Here is a tiny trained network, its code and every weight. The questions are about switching its units off for an input and a class, where a switched-off unit gives its printed mean instead of its output.

import numpy as np


def w(rows, s, z=0):
    codes = np.array(rows[::2]) - 128.0
    scale = np.full(codes.shape[1], s)
    scale[-1] = z or s
    return codes * scale


def f(y):
    return y / 2 * (1 + np.tanh(0.7978845608 * (y + 0.044715 * y**3)))


def log_softmax(a):
    a = a - a.max(-1, keepdims=True)
    return a - np.log(np.exp(a).sum(-1, keepdims=True))


def net(x, mask):
    res = np.array(x, float).reshape(1, 3) / 4 @ E
    y = f(res @ A[0][:, :-1].T + A[0][:, -1])
    res = res + np.where(mask, y, B[0][:, -1]) @ B[0][:, :-1]
    return log_softmax(res[-1] @ U[:, :-1].T + U[:, -1])


A, B = {}, {}
E = w([
[108,99,80,160,54,24,157,140,132,102,147,137],'x0',
[110,97,71,167,44,225,200,110,123,96,150,145],'x1',
[126,199,159,146,116,129,99,100,123,8,91,171],'x2',
],0.011)
A[0] = w([
[151,116,114,139,123,116,144,114,104,124,151,126,120],'N1',
[126,178,167,128,188,118,81,124,116,82,108,147,149],'N2',
[130,136,126,128,104,52,127,134,127,95,124,129,17],'N3',
[131,133,150,110,177,33,102,132,130,163,131,114,167],'N4',
[124,184,136,129,102,121,119,118,129,6,114,149,73],'N5',
[129,133,122,128,100,208,146,127,131,89,126,132,3],'N6',
[132,156,127,134,109,122,127,122,128,53,122,139,5],'N7',
[130,130,148,110,171,237,122,124,124,168,130,118,187],'N8',
[101,120,112,148,125,124,129,111,128,141,155,131,121],'N9',
[135,163,165,114,149,100,109,127,133,97,113,137,113],'N10',
[133,107,139,115,158,139,121,137,133,207,131,113,41],'N11',
[133,128,145,118,170,25,98,127,128,165,131,117,51],'N12',
[134,175,171,118,192,182,102,121,130,116,114,120,137],'N13',
[128,85,94,140,86,143,158,127,132,178,140,125,111],'N14',
[133,128,143,114,180,250,120,123,128,160,134,114,50],'N15',
[125,95,99,122,84,128,153,141,136,144,131,118,112],'N16',
],0.019,0.015)
B[0] = w([
[129,128,157,85,141,181,130,136,120,138,128,118,141],'N1',
[139,140,117,45,159,129,117,103,122,82,153,99,226],'N2',
[134,142,122,181,195,142,110,103,129,121,141,120,149],'N3',
[122,133,130,237,134,151,134,121,120,147,113,151,235],'N4',
[132,123,131,251,116,131,135,140,131,183,108,144,214],'N5',
[131,131,123,210,203,97,99,111,125,137,150,117,162],'N6',
[108,120,141,107,68,150,165,151,127,161,85,167,153],'N7',
[131,140,127,238,150,119,123,123,131,158,118,143,250],'N8',
[137,144,138,87,104,140,123,134,134,111,131,135,144],'N9',
[121,120,127,63,162,106,106,129,133,109,170,105,179],'N10',
[137,150,120,182,193,115,105,100,126,103,148,125,173],'N11',
[118,107,129,157,55,130,157,157,137,176,94,148,197],'N12',
[124,118,121,21,150,114,114,126,131,75,160,107,226],'N13',
[124,129,131,67,79,123,137,137,130,94,120,131,194],'N14',
[117,112,135,158,46,142,162,152,124,168,89,154,209],'N15',
[129,118,135,52,104,123,129,138,124,140,121,116,174],'N16',
],0.021,0.022)
U = w([
[149,152,135,180,198,100,93,90,145,139,139,137,115],'0',
[118,114,145,138,51,132,163,147,147,169,90,171,252],'1',
[133,126,136,11,117,104,107,115,149,84,165,90,8],'2',
],0.013,0.0026)

Each question gives the input, the list of numbers given to net, and the class t.
The units are the neurons (one row each of A and B). Each row of codes is followed by its name. A weight is (code - 128) times the scale printed after its matrix; where a second scale follows, it is the last column's (A, B and U).
mask holds one flag per neuron, in row order. A switched-off neuron (its flag False) gives its mean, the last column of its row in B, instead of its output. The means were averaged over made-up inputs and are rounded, as every weight is.
A unit's drop is (log p(t) with every unit on - log p(t) with that unit switched off) / (log p(t) with every unit on - log p(t) with every unit switched off).
most important unit: the unit with the biggest drop
top k neurons: the k neurons with the biggest drops, biggest first
drop of u: that unit's drop, to one decimal
input [-7,5,4], class 0: top neuron	N6
input [1,-7,-7], class 1: top 4 neurons	N12, N2, N8, N6
input [-7,5,1], class 0: top 3 neurons	N6, N8, N12
input [-3,-1,-8], class 0: top 2 neurons	N11, N8
input [0,0,-6], class 0: top 4 neurons	N15, N11, N12, N7
input [-6,-6,1], class 2: top 2 neurons	N13, N2
input [-7,6,1], class 0: top 4 neurons	N6, N8, N12, N7
input [-1,-8,5], class 2: top 3 neurons	N2, N8, N13
input [0,4,1], class 0: top 3 neurons	N15, N12, N7
input [-4,8,1], class 0: top 3 neurons	N6, N12, N8
input [-4,-2,1], class 2: top 2 neurons	N5, N13
input [-6,7,6], class 0: drop of N6	6.4
input [-3,7,7], class 0: drop of N5	0.0
input [5,-7,-1], class 1: drop of N8	0.1
input [0,-4,2], class 2: most important unit	N8
input [1,-4,0], class 1: drop of N3	0.7
